(in the rows, 128 means zero)
Here are made-up elements, facts about them, and rows of numbers that follow some of those facts. Name the element behind each unnamed row.

There are 4 kinds of fact about the elements: ziplon, flaver, tratusun, pestes.
plogil ziplon trezi; donifla ziplon dudi; surun ziplon totrom
kinodre ziplon notel; netrel ziplon skofis; klestel ziplon digek
vubrunu ziplon digek; tena ziplon feske; kifik ziplon feske
fevor ziplon matritru; platrer ziplon bragres; diflas ziplon grerok
klefe ziplon luklar; staska ziplon matritru; dimeskem ziplon bruplik
bifo ziplon skofis; ridroguk ziplon matritru; plafil ziplon dudi
nipo ziplon totrom; vazus ziplon grelek; seso ziplon feske
skugaflil ziplon rabrizel; bibra ziplon bragres; raduk ziplon luklar
fluklir ziplon lipesak; drufun ziplon postolu; skeful ziplon luklar
skobiplor ziplon drobran; ploklek ziplon postolu; bresim ziplon klelal
stesus ziplon luklar; duflu ziplon klabas; klaplus ziplon klelal
kostar ziplon rabrizel; drarafar ziplon bruplik; droflam ziplon drobran
pluke ziplon droskin; nadostu ziplon skofis; plofo ziplon postolu
badrem ziplon dudi; floneplom ziplon grelek; lustin ziplon trezi
dafom ziplon klabas; klidrumol ziplon grelek; bistun ziplon klabas
gopagrus ziplon klelal; fligrol ziplon grekla; pivumom ziplon tramudil
treskol ziplon digek; soso ziplon drobran; neklun ziplon lipesak
flitru ziplon grerok; fletun ziplon rumisto; viskan ziplon grekla
vupel ziplon lipesak; bridura ziplon tramudil; dasir ziplon dudi
trutu ziplon brebus; losevul ziplon totrom; nogra ziplon rabrizel
koma ziplon notel; gregrol ziplon bragres; nuses ziplon rabrizel
lekli ziplon postolu; gutru ziplon drobran; tistik ziplon digek
stoda ziplon brebus; poba ziplon luklar; flidrer ziplon brebus
plisa ziplon digek; tatrel ziplon drobran; nesumon ziplon dudi
zirafles ziplon brebus; vuben ziplon bragres; kerek ziplon grekla
tibo ziplon klabas; legras ziplon tramudil; brirul ziplon feske
nodro ziplon matritru; duskek ziplon grekla; vedista ziplon totrom
rudre ziplon rabrizel; tripli ziplon droskin; trastumol ziplon tramudil
niper ziplon tramudil; pifon ziplon bragres; tibal ziplon notel
sarogros ziplon matritru; flisos ziplon notel; fasi ziplon grelek
tozegom ziplon brebus; plostel ziplon skofis; lugutri ziplon klelal
dukin ziplon totrom; pludras ziplon trezi; zimak ziplon matritru
listik ziplon lipesak; gregrem ziplon trezi; lobrusor ziplon klabas
medor ziplon skofis; flesam ziplon feske; mitul ziplon grekla
trodram ziplon klelal; brufon ziplon droskin; beris ziplon droskin
pugri ziplon brebus; vidonu ziplon bragres; revovo ziplon droskin
druve ziplon klelal; bratosko ziplon luklar; tirufas ziplon grerok
rostel ziplon bruplik; floge ziplon dudi; bubrutrak ziplon grelek
duluk ziplon bruplik; buvoplir ziplon bruplik; skanu ziplon drobran
flebus ziplon trezi; riste ziplon notel; donifla flaver dasir
surun flaver vedista; kinodre flaver tibal; platrer flaver gregrol
klefe flaver bratosko; bifo flaver nadostu; seso flaver brirul
bibra flaver vidonu; raduk flaver skeful; skeful flaver poba
skobiplor flaver tatrel; kostar flaver nogra; lustin flaver flebus
lustin flaver gregrem; bistun flaver tibo; treskol flaver klestel
soso flaver skobiplor; viskan flaver fligrol; vupel flaver fluklir
dasir flaver plafil; dasir flaver floge; dasir flaver nesumon
losevul flaver surun; gregrol flaver bibra; nuses flaver skugaflil
nuses flaver nogra; plisa flaver vubrunu; tatrel flaver droflam
tatrel flaver skanu; nesumon flaver donifla; vuben flaver gregrol
nodro flaver staska; nodro flaver fevor; vedista flaver surun
rudre flaver nogra; trastumol flaver legras; niper flaver pivumom
tibal flaver kinodre; sarogros flaver nodro; sarogros flaver fevor
flisos flaver tibal; flisos flaver riste; plostel flaver netrel
listik flaver fluklir; lobrusor flaver tibo; mitul flaver kerek
brufon flaver revovo; beris flaver tripli; pugri flaver flidrer
vidonu flaver platrer; revovo flaver brufon; bratosko flaver raduk
rostel flaver buvoplir; duluk flaver buvoplir; skanu flaver gutru
flebus flaver plogil; tramudil tratusun tirufas; tena tratusun duluk
fevor tratusun duluk; fevor tratusun totrom; diflas tratusun klefe
diflas tratusun nesumon; klefe tratusun tatrel; dimeskem tratusun lekli
dimeskem tratusun totrom; ridroguk tratusun tatrel; ridroguk tratusun tripli
plafil tratusun dafom; nipo tratusun neklun; skugaflil tratusun lustin
skugaflil tratusun nesumon; skobiplor tratusun dimeskem; notel tratusun klefe
notel tratusun tatrel; notel tratusun bratosko; notel tratusun skobiplor
stesus tratusun duluk; stesus tratusun plisa; stesus tratusun dimeskem
stesus tratusun totrom; dudi tratusun tena; feske tratusun lustin
kostar tratusun fligrol; plofo tratusun plafil; plofo tratusun tramudil
plofo tratusun floneplom; badrem tratusun revovo; badrem tratusun tena
floneplom tratusun dafom; lustin tratusun tatrel; dafom tratusun ridroguk
dafom tratusun tripli; bistun tratusun tatrel; neklun tratusun lekli
neklun tratusun dafom; neklun tratusun nesumon; vupel tratusun tatrel
nogra tratusun badrem; postolu tratusun pludras; stoda tratusun ridroguk
stoda tratusun tatrel; plisa tratusun nesumon; zirafles tratusun tripli
kerek tratusun tramudil; tibo tratusun bresim; tripli tratusun tatrel
pifon tratusun ridroguk; pifon tratusun dafom; fasi tratusun bresim
dukin tratusun klestel; pludras tratusun plafil; pludras tratusun lustin
medor tratusun plafil; mitul tratusun duluk; mitul tratusun tirufas
mitul tratusun plisa; revovo tratusun fligrol; duluk tratusun ridroguk
buvoplir tratusun ridroguk; buvoplir tratusun badrem; buvoplir tratusun bresim
plogil pestes d; donifla pestes e; surun pestes f
kinodre pestes c; netrel pestes e; tramudil pestes c
klestel pestes b; vubrunu pestes f; tena pestes f
kifik pestes f; fevor pestes b; platrer pestes c
diflas pestes c; klabas pestes e; bragres pestes a
klefe pestes b; staska pestes b; dimeskem pestes e
bifo pestes e; ridroguk pestes b; plafil pestes f
bruplik pestes f; nipo pestes f; vazus pestes a
seso pestes b; skugaflil pestes f; bibra pestes b
raduk pestes c; fluklir pestes c; drufun pestes a
skeful pestes c; rumisto pestes e; skobiplor pestes g
ploklek pestes a; bresim pestes d; notel pestes a
luklar pestes b; stesus pestes a; duflu pestes b
dudi pestes e; klaplus pestes d; feske pestes c
kostar pestes f; drarafar pestes a; droflam pestes g
pluke pestes e; nadostu pestes e; plofo pestes a
grerok pestes d; klelal pestes c; badrem pestes b
floneplom pestes b; lustin pestes b; dafom pestes e
klidrumol pestes d; bistun pestes b; brebus pestes f
gopagrus pestes c; fligrol pestes d; pivumom pestes d
totrom pestes a; treskol pestes b; soso pestes c
neklun pestes a; flitru pestes a; drobran pestes c
fletun pestes a; viskan pestes d; vupel pestes c
bridura pestes e; dasir pestes f; trutu pestes g
losevul pestes e; nogra pestes f; koma pestes a
matritru pestes f; gregrol pestes b; nuses pestes f
lekli pestes a; gutru pestes g; tistik pestes b
postolu pestes c; stoda pestes f; poba pestes b
droskin pestes a; flidrer pestes g; plisa pestes c
tatrel pestes g; nesumon pestes f; zirafles pestes a
vuben pestes b; kerek pestes c; tibo pestes b
legras pestes b; brirul pestes f; nodro pestes b
duskek pestes d; vedista pestes f; rudre pestes f
tripli pestes e; trastumol pestes e; niper pestes e
pifon pestes a; tibal pestes e; sarogros pestes b
flisos pestes b; fasi pestes b; tozegom pestes g
plostel pestes e; lugutri pestes g; digek pestes f
dukin pestes b; pludras pestes b; zimak pestes e
listik pestes b; gregrem pestes a; lobrusor pestes e
medor pestes b; flesam pestes f; grelek pestes f
mitul pestes c; trezi pestes g; trodram pestes d
brufon pestes f; beris pestes e; lipesak pestes c
pugri pestes g; vidonu pestes b; revovo pestes a
druve pestes d; bratosko pestes c; tirufas pestes c
rostel pestes e; floge pestes b; grekla pestes d
bubrutrak pestes b; rabrizel pestes b; duluk pestes a
buvoplir pestes e; skanu pestes g; flebus pestes b
skofis pestes f; riste pestes e

Some elements and their rows:
lekli: [ 97 166 135 134  88 129 111 109  97 138 128 141 132 146 127 121 107  96
 108 125 149 116 131 125 113 103 147 105 102 132 136 112 155 130]
rabrizel: [127 137 132 116 123 126 130 130 135 106 139 134 125 126 117 133 129 148
 129 119 126 117 127 130 119 119 119 124 110 117 116 113 132 124]
donifla: [129 111 205 140 142 108 157 114 132 177 179  90 143  85  90 154 167 157
 135 112 158 135 147 156  99 120  87 112 138 125 159 113 132  96]
kostar: [109  97  92 103 208 177 129 171 142  99  97 126 112 175 133 152  96 113
 251 182  52 154 126 102 103 106 136 185  79 162 179 146 117 124]
flisos: [107 128 111 125 130 145 118 138 120 103 110 138 126 132 141 131 146 129
 151 134 122 121 132 133 130 124 137 131 110 138 116 108 137 131]
badrem: [115 107 128 116 173 138 137 133 149 109 120 130 114 106 122 139 114 112
 161 143 103 134 133 126 119 124 116 138 113 131 160 137 147 107]
grerok: [150 144 143 124 114 117 114 133 125 114 129 130 135 145 100 122 117 130
 129 141 121 166 122 106 128 130 137 138 120 111 123 136 122 124]
nesumon: [124 140 236 138 108 103 145 110 121 181 175 110 143 114  77 128 168 127
 117 114 176 138 138 144  99 118  98 111 109 133 167 109 129  99]
raduk: [117 105 120 123 127 118 103 126 114 125 132  96 154 120 148 151 140 136
 159 127 122 142 137 122 124 114 143 130 156 113 115 127 107 158]
viskan: [134 135 129 135 123 131 109 136 117 119 105 133 133 144 121 121 129 112
 145 153 123 168 123 113 136 139 149 140 128 126 126 136 125 130]
rumisto: [123 130 127 109 119 127 132 134 137 113 143 127 129 136 124 131 126 150
 120 109 118 111 129 125 119 113 120 125 110 122 116 115 128 126]
dudi: [136 112 116 109 170 137 151 149 150 110 130 120 124 117 122 134 118 158
 135 132  89 127 134 122 129 124 116 150 128 128 136 124 139 102]
lobrusor: [107 120 112 119 128 143 124 138 126 116 117 129 129 137 146 132 142 132
 140 123 120 114 130 134 131 122 132 131 117 140 118 116 130 132]
klestel: [109  86 129 135 134  75 187  67 118 168 234 179 150  68  55 118 151  15
 150 104 174  71 225 142  52 109 188 127  72 207 100 188 116  92]
seso: [113 128 118 126 132 140 124 133 126 110 117 135 123 126 138 131 142 129
 143 130 127 119 130 135 128 126 130 127 115 133 120 114 136 130]
soso: [157  81  65 104 120  89 147  98 166  73  89 133  79 155 179  91  21  96
  76 113 130  96  83 109 125 143 120 121 171 119 150 170 133 171]
bistun: [131 129 104 138 140 142 131 142 120 118 112 130 125 122 146 129 158 160
 136 134 128 118 130 143 145 141 132 136 140 138 103 107 132 132]
surun: [132 138 146 128 128 130 133 133 133 141 130 136 123 141 125 117 136 125
 124 130 133 123 120 127 134 134 122 132 116 137 142 129 116 129]
platrer: [ 90 117  92 132  79 176  81 136 136 156 120 156 162  85 130 162 167  80
  77  89 105 150 154 144 180 147 125  85 129  81  36 174 124  84]

Rows to name:
No name comes twice in this set of rows, the named rows included.
[109 158 102 141 119 150 115 129 100 135 113 137 131 144 137 128 113 117
 128 142 123 125 134 123 128 115 152 125 118 138 126 118 152 127]	duluk
[140 119 222 149 147  98 161 104 133 179 187  93 138  68  75 155 164 156
 135 117 172 142 147 159  94 125  79 106 141 117 166 113 137  94]	floge
[148 132 117 144 141 131 140 135 128 130 124 124 123 108 138 126 158 168
 122 129 138 116 127 146 146 146 122 130 155 131 109 109 127 132]	medor
[129 165 116 133 117 135 125 127 110 136 138 134 132 140 115 130  98 137
 112 132 119 125 132 118 119 111 139 120 117 123 123 119 147 120]	droskin
[127 121 140 130 125 121 139 123 133 137 140 120 127 118 134 128 140 140
 115 112 143 108 128 141 126 127 113 119 135 130 128 118 125 131]	tripli
[138  82  90 151 167  92 200  90 119 173 220 171 147  60  68 120 166  57
 156 121 151  77 225 146  80 132 192 148 108 212  82 190 109  92]	dukin
[128 125 145 131 135 120 134 118 135 127 137 127 120 108 125 133 135 133
 130 121 144 118 128 140 120 129 112 117 127 124 136 121 132 128]	legras
[124 133 132 133 121 126 130 124 125 121 127 132 124 118 135 126 148 139
 124 122 145 114 129 141 130 131 124 119 128 130 119 109 135 132]	floneplom
[128 130 137 123 145 139 132 137 144 135 126 138 119 139 124 122 122 114
 139 134 116 126 120 123 130 130 120 138 108 134 150 142 115 123]	tena
[121 126 135 129 132 129 130 125 129 122 130 129 123 117 129 133 140 134
 139 126 138 120 130 138 123 126 119 122 120 128 129 117 133 127]	flebus
[130 157 130 148 128 129 131 115 110 158 139 125 127 122 120 133 106 126
 115 135 139 125 132 131 121 121 130 117 133 129 144 127 145 124]	gregrem
[106 125 135 118 109 126 127 124 126 123 129 128 129 133 139 126 138 126
 120 111 141 107 127 137 122 119 123 117 118 131 125 112 131 134]	dimeskem
[ 87 117 143 111  82 107  86 111 102 113 134 107 159 137 146 143 138 107
 146 111 146 136 136 118 110  96 150 113 127 112 115 112 117 164]	bratosko
[128 135 129 136 123 125 132 126 124 122 125 131 125 116 136 124 151 147
 122 121 146 114 127 143 133 135 125 122 134 131 115 107 133 133]	pludras

Now the same elements, written a new way:
Known rows:
plogil: [141 110 156 142 116 115 115 175  93  68 130  97 136 118 120 104 144 121
  76  83 145 135 131 133 128  81  82 123 130]
soso: [149  81 101 119 148 135 123  99 154 180  86 161 104 105 150 136 112 150
 139 109 143 112 139  94 118 169 174 143 131]
ridroguk: [129 155 162 157 108 110 127 129 116 128 129 133 123 158  89 151 132 171
 143 194 119 119 101 144 113 145 124 126 128]
klaplus: [167 122 115 135 135 120 122 130 122 131 148 108 141 140 154 116 147  95
 114 100 127 131 150 108 112 135 127 106 139]
duluk: [127 138  94 149 114 110  86 114 181 203 178  93  63 132 104 140 102 143
 181 180  82 109  27 148  98 203 152 163  51]
gopagrus: [125 112 141 126 129 139 118 119 148 139 116 114 149 112 147 114 122  81
 125 100 124 136 137 127 120 130 144 149 128]
rumisto: [129 141 105  97 144 123 133 126 121 125 101 130 126 117 133 138 108 112
 124 113 129 117 123 132 159 108 132 112 112]
viskan: [169 104  45 136 153 119 130  70 149 148 177 120  66 109 152 119 119 141
 147  92 116 107 105 145 120 149 118 102 108]
trezi: [126 129 109  97 138 104 116 113 124 116 101 149 121 104 140 124 128 112
 119 107 127 135 133 134 125 112 123 114 104]
kerek: [ 99 139 177 156  96 149 126 150 107  99 147 150 152 135  79 132 143 137
 108 106 104 142 130 158 147  80 109 148 114]
sarogros: [147 119  86 136 144 106 150  78 150 126 136 115  90 110 160 147 104 166
 152 136 139 107 125 132 132 157 148 116 147]
bubrutrak: [129 124 123 127 140 128 138 130 129 120 122 104 127 123 144 127 124 128
 125 116 138 128 128 128 135 128 136 134 140]
vupel: [125 132  89 136 131 130 127  85 161 182 152 201 111 146 127 148 123 148
 175 177  83 128 133 127 116 192 153 149 118]
fasi: [ 96 130 118 132 105 172 115 137 150 130 120 150 104 130 102  95 127 132
 125 166 135 159 116 132 127 143  99 128 142]
revovo: [ 85 166 140 143 105 173 119 132 153 157  94 106 115 143  81 116 116 124
 117 172 151 144 104 129 142 151 135 127 139]
brufon: [143 119 140 117 137 113 128 152 122 108 127 126 129 124 156 117 139 120
 127 126 150 146 156 103 101 135 118 113 136]
tozegom: [134 109 141 117 124 119 119 110 124 120 121 140 127 113 149 128 136 129
 116 109 135 144 140 125 113 133 139 128 128]
skugaflil: [109 145 178 137 122 162 147 156  66  95 144 196 185 176  87 127 170 134
 129 144 113 146 177 118 127  77  94 118 163]
brebus: [169 140 108 126 151 100 129 109 113 112 110 128 123 131 118 152 128 122
 127  90 123 130 142 105 124  96 133  81 122]

Name these rows:
No name comes twice in this set of rows, the named rows included.
[124 146 113 127 160 155 137  88 141 175 179 184  89 178 132 137 128 140
 196 172  82 131 113 126 112 158 170 134 113]	bistun
[ 85 148 176 162  80 138 134 178 103  70 135 145 123 139  65 126 138 165
 109 155 122 149 114 159 153  87  77 130 133]	fevor
[115 120 167 113 112 146 151 148  93 101  47 161 206 122 133 116 155 122
  73 127 194 128 214 117 143 111 107 128 203]	flidrer
[151 108  89 108 152 126 150  89 135 163  65 178 158 138 189 139 121 130
 132 168 163 121 209  79 114 205 155 127 195]	pugri
[118 177 180 134  98 174 122 158 111  87  91 151 148 175  84 100 163 119
  98 162 144 183 154  96 102 107  99  79 179]	nogra
[169 157 139 149 113 126  84 135 133 164 118 103 135 166 100 106 157  93
 115 154 125 136 114 112  69 150 101  88 130]	bresim
[143 112  96 157 108  96  98  98 175 183 166 153 104 123 115 146 117 150
 169 165  89 110 101 149  96 191 123 165  71]	plisa
[111 161 141 101 120 105 109 156 118 169  91 121 155 142  93 135 113 108
 138 201 127  86  76 150 122 133 130 144  82]	totrom
[ 86 138 142 166  67 173  97 161 149 108 184 114  63 118  48 100 132 142
 110 104 101 184  63 164 148  98  82 129  78]	buvoplir
[132 159 127  94 196 160 142  61 126 150 164 118  91 162 175 131 118 123
 186 139 116 138 108 108  90 121 219 104 142]	flisos

